Below is a small trained network, with its code and all its weights. Each question gives an input and a class and asks what happens when units are switched off, that is, made to give their printed mean instead of their output.

import numpy as np


def w(rows, s, z=0):
    codes = np.array(rows[::2]) - 128.0
    scale = np.full(codes.shape[1], s)
    scale[-1] = z or s
    return codes * scale


def f(y):
    return y / 2 * (1 + np.tanh(0.7978845608 * (y + 0.044715 * y**3)))


def log_softmax(a):
    a = a - a.max(-1, keepdims=True)
    return a - np.log(np.exp(a).sum(-1, keepdims=True))


def net(x, mask):
    res = np.array(x, float).reshape(1, 6) / 4 @ E
    y = f(res @ A[0][:, :-1].T + A[0][:, -1])
    res = res + np.where(mask, y, B[0][:, -1]) @ B[0][:, :-1]
    return log_softmax(res[-1] @ U[:, :-1].T + U[:, -1])


A, B = {}, {}
E = w([
[145,211,226,124,138],'x0',
[2,159,185,162,123],'x1',
[179,136,142,234,185],'x2',
[106,8,199,176,130],'x3',
[158,189,147,124,177],'x4',
[90,128,85,77,226],'x5',
],0.0089)
A[0] = w([
[93,180,106,92,40,210],'N0',
[148,116,82,60,199,173],'N1',
[60,147,111,132,169,79],'N2',
[109,140,53,68,172,178],'N3',
[115,44,110,136,85,81],'N4',
[252,107,117,187,207,194],'N5',
[234,137,131,137,100,149],'N6',
[124,142,104,107,147,82],'N7',
[82,32,79,125,113,205],'N8',
[77,161,69,89,159,195],'N9',
[12,153,116,246,172,141],'N10',
[76,115,197,91,147,80],'N11',
[119,132,204,50,156,203],'N12',
[84,130,176,152,116,85],'N13',
[177,67,137,64,26,193],'N14',
[80,168,137,182,121,49],'N15',
[168,121,68,177,193,160],'N16',
[201,128,157,120,122,140],'N17',
[117,122,29,70,217,254],'N18',
],0.011,0.005)
B[0] = w([
[198,149,55,146,111,207],'N0',
[102,199,41,113,157,201],'N1',
[183,153,118,100,174,159],'N2',
[127,147,78,73,86,210],'N3',
[63,80,79,234,151,170],'N4',
[255,119,153,176,74,210],'N5',
[233,183,174,72,51,181],'N6',
[119,107,105,105,120,138],'N7',
[150,96,93,221,81,210],'N8',
[174,214,110,92,52,205],'N9',
[163,237,192,186,173,212],'N10',
[80,163,151,92,159,173],'N11',
[53,175,98,108,166,199],'N12',
[84,153,127,147,178,162],'N13',
[88,117,53,120,139,212],'N14',
[134,147,109,176,186,147],'N15',
[190,130,116,142,111,177],'N16',
[197,167,136,132,107,158],'N17',
[132,239,43,131,134,246],'N18',
],0.0091,0.012)
U = w([
[174,173,21,110,50,175],'0',
[123,82,136,125,125,28],'1',
[179,119,172,254,93,254],'2',
[3,182,211,25,175,168],'3',
[130,79,127,132,168,53],'4',
[214,87,253,145,38,27],'5',
[25,15,83,170,58,136],'6',
[131,76,130,129,147,31],'7',
],0.0099,0.0077)

Each question gives the input, the list of numbers given to net, and the class t.
The units are the neurons (one row each of A and B). Each row of codes is followed by its name. A weight is (code - 128) times the scale printed after its matrix; where a second scale follows, it is the last column's (A, B and U).
mask holds one flag per neuron, in row order. A switched-off neuron (its flag False) gives its mean, the last column of its row in B, instead of its output. The means were averaged over made-up inputs and are rounded, as every weight is.
A unit's drop is (log p(t) with every unit on - log p(t) with that unit switched off) / (log p(t) with every unit on - log p(t) with every unit switched off).
unit that matters most: the unit with the biggest drop
top k neurons: the k neurons with the biggest drops, biggest first
drop of u: that unit's drop, to one decimal
input [0,-6,-5,5,-8,5], class 6: unit that matters most : N4
input [4,5,-1,1,3,-5], class 3: top 2 neurons : (N5; N8)
input [3,0,1,5,-6,4], class 2: top 2 neurons : (N14; N3)
input [1,4,-6,5,3,-5], class 3: top 2 neurons : (N11; N5)
input [5,4,1,4,2,-5], class 3: top 2 neurons : (N5; N8)
input [-6,3,2,7,-7,-2], class 6: top 2 neurons : (N4; N5)
input [4,0,-1,6,-2,-4], class 6: top 2 neurons : (N10; N5)
input [2,5,0,-6,4,-7], class 2: top 2 neurons : (N18; N3)
input [5,-3,8,-5,7,1], class 5: top 2 neurons : (N5; N6)
input [-7,-8,6,2,1,-7], class 2: top 2 neurons : (N4; N14)
input [-5,-2,3,0,-8,-8], class 6: drop of N10 : 0.2
input [-4,6,-5,4,1,-6], class 6: drop of N5 : 0.1
input [8,-4,2,-6,2,-2], class 5: drop of N18 : 0.2
input [-3,4,-7,2,7,-4], class 6: unit that matters most : N18
